Below are the code and all the weights of a small trained network. Each question names an input and a class and asks about switching units off, where a switched-off unit gives its printed mean instead of its output.

import numpy as np


def w(rows, s, z=0):
    codes = np.array(rows[::2]) - 128.0
    scale = np.full(codes.shape[1], s)
    scale[-1] = z or s
    return codes * scale


def f(y):
    return np.maximum(y, 0)


def log_softmax(a):
    a = a - a.max(-1, keepdims=True)
    return a - np.log(np.exp(a).sum(-1, keepdims=True))


def net(x, mask):
    res = np.array(x, float).reshape(1, 7) / 4 @ E
    y = f(res @ A[0][:, :-1].T + A[0][:, -1])
    res = res + np.where(mask, y, B[0][:, -1]) @ B[0][:, :-1]
    return log_softmax(res[-1] @ U[:, :-1].T + U[:, -1])


A, B = {}, {}
E = w([
[122,254,123],'x0',
[200,107,41],'x1',
[99,185,198],'x2',
[31,106,42],'x3',
[160,118,116],'x4',
[205,135,100],'x5',
[91,132,54],'x6',
],0.0067)
A[0] = w([
[194,169,128,6],'neuron 1',
[129,118,127,58],'neuron 2',
[154,78,166,127],'neuron 3',
[84,101,168,142],'neuron 4',
[122,140,139,52],'neuron 5',
[101,122,113,80],'neuron 6',
[124,155,96,13],'neuron 7',
[128,134,131,84],'neuron 8',
[90,107,143,7],'neuron 9',
[47,229,248,37],'neuron 10',
[136,81,176,127],'neuron 11',
[170,199,68,156],'neuron 12',
[116,120,125,14],'neuron 13',
[128,180,82,123],'neuron 14',
[175,115,156,139],'neuron 15',
[49,55,83,41],'neuron 16',
[117,154,166,97],'neuron 17',
[128,128,160,55],'neuron 18',
[134,129,137,31],'neuron 19',
[84,104,149,111],'neuron 20',
[132,88,118,60],'neuron 21',
[144,151,104,133],'neuron 22',
[79,169,73,139],'neuron 23',
[118,110,128,40],'neuron 24',
[89,153,138,3],'neuron 25',
[129,116,137,43],'neuron 26',
[95,125,139,36],'neuron 27',
[127,116,128,50],'neuron 28',
[40,37,136,82],'neuron 29',
[76,133,98,38],'neuron 30',
[120,122,122,58],'neuron 31',
[172,146,117,65],'neuron 32',
[134,84,167,18],'neuron 33',
[74,84,96,68],'neuron 34',
[131,123,129,71],'neuron 35',
[133,112,119,95],'neuron 36',
[116,124,132,49],'neuron 37',
[121,126,126,69],'neuron 38',
[117,122,129,35],'neuron 39',
],0.012,0.0063)
B[0] = w([
[142,52,166,144],'neuron 1',
[143,106,112,128],'neuron 2',
[189,110,125,174],'neuron 3',
[188,187,138,191],'neuron 4',
[109,100,137,129],'neuron 5',
[152,123,127,141],'neuron 6',
[126,175,133,130],'neuron 7',
[139,118,152,128],'neuron 8',
[107,165,85,134],'neuron 9',
[44,200,252,254],'neuron 10',
[190,132,150,176],'neuron 11',
[64,27,152,190],'neuron 12',
[132,121,123,128],'neuron 13',
[87,93,117,164],'neuron 14',
[195,112,129,173],'neuron 15',
[168,135,25,203],'neuron 16',
[111,125,168,159],'neuron 17',
[123,89,142,134],'neuron 18',
[124,101,164,128],'neuron 19',
[145,178,109,168],'neuron 20',
[116,86,115,139],'neuron 21',
[106,95,134,149],'neuron 22',
[65,177,63,194],'neuron 23',
[125,114,122,128],'neuron 24',
[116,126,173,137],'neuron 25',
[149,109,137,128],'neuron 26',
[112,163,136,134],'neuron 27',
[146,128,129,128],'neuron 28',
[158,209,58,219],'neuron 29',
[195,91,148,151],'neuron 30',
[139,122,113,128],'neuron 31',
[130,83,158,140],'neuron 32',
[117,37,110,138],'neuron 33',
[160,149,66,177],'neuron 34',
[130,138,123,128],'neuron 35',
[118,113,120,133],'neuron 36',
[129,168,138,128],'neuron 37',
[121,149,120,128],'neuron 38',
[137,173,124,128],'neuron 39',
],0.027,0.008)
U = w([
[111,200,202,14],'0',
[101,104,51,239],'1',
[237,104,143,173],'2',
[145,216,3,3],'3',
[237,134,147,167],'4',
[120,42,110,59],'5',
[41,115,57,137],'6',
[77,77,76,201],'7',
],0.0047,0.0074)

Each question gives the input, the list of numbers given to net, and the class t.
The units are the neurons (one row each of A and B). Each row of codes is followed by its name. A weight is (code - 128) times the scale printed after its matrix; where a second scale follows, it is the last column's (A, B and U).
mask holds one flag per neuron, in row order. A switched-off neuron (its flag False) gives its mean, the last column of its row in B, instead of its output. The means were averaged over made-up inputs and are rounded, as every weight is.
A unit's drop is (log p(t) with every unit on - log p(t) with that unit switched off) / (log p(t) with every unit on - log p(t) with every unit switched off).
The circuit of an input: a set's keep is (log p(t) with only the set's units on - log p(t) with every unit switched off) / (log p(t) with every unit on - log p(t) with every unit switched off). Starting from the 12 units with the biggest drops (on a tie, the unit counted first), units are removed one at a time, each time the one whose removal leaves the highest keep (on an exact tie, the one counted first), for as long as the keep stays at least 0.8.
circuit, biggest first: the units of the circuit, biggest drop first
most important unit: the unit with the biggest drop
top k neurons: the k neurons with the biggest drops, biggest first
drop of u: that unit's drop, to one decimal
input [3,4,-5,6,-2,5,-2], class 7: circuit, biggest first	(neuron 12; neuron 29)
input [-3,-4,6,7,1,5,-5], class 0: most important unit	neuron 16
input [1,1,4,7,-1,6,6], class 6: circuit, biggest first	(neuron 23; neuron 12)
input [-2,4,-3,5,4,-1,3], class 3: top 2 neurons	(neuron 16; neuron 34)
input [8,6,8,-7,3,3,6], class 5: circuit, biggest first	(neuron 12; neuron 1)
input [1,5,4,7,3,5,5], class 6: circuit, biggest first	(neuron 23; neuron 12)
input [1,3,-8,-2,7,-1,6], class 7: top 2 neurons	(neuron 12; neuron 29)
input [1,-8,-5,1,2,-2,-6], class 0: top 2 neurons	(neuron 10; neuron 16)
input [6,-6,4,1,-2,7,8], class 6: circuit, biggest first	(neuron 23; neuron 12)
input [8,5,7,-7,6,4,6], class 5: top 2 neurons	(neuron 12; neuron 1)
input [8,0,-1,-2,-5,3,2], class 7: top 2 neurons	(neuron 12; neuron 29)
input [-2,7,8,7,1,4,-7], class 5: top 2 neurons	(neuron 29; neuron 10)
input [-5,6,0,-6,2,8,3], class 5: top 3 neurons	(neuron 12; neuron 4; neuron 29)
input [3,-1,7,-4,-6,8,0], class 0: circuit, biggest first	(neuron 10)
input [-2,5,1,-3,-1,6,2], class 5: top 3 neurons	(neuron 12; neuron 29; neuron 4)
input [8,5,-3,-1,-8,-4,-8], class 7: top 2 neurons	(neuron 12; neuron 4)
input [7,-7,-2,3,-5,4,-1], class 0: drop of neuron 10	0.8
input [2,2,8,4,-6,0,2], class 0: drop of neuron 30	0.0
input [3,-4,3,2,2,4,-1], class 0: drop of neuron 16	0.1
input [7,1,-8,-1,2,5,-8], class 7: circuit, biggest first	(neuron 12)
input [4,3,1,1,8,2,2], class 6: drop of neuron 29	-0.1
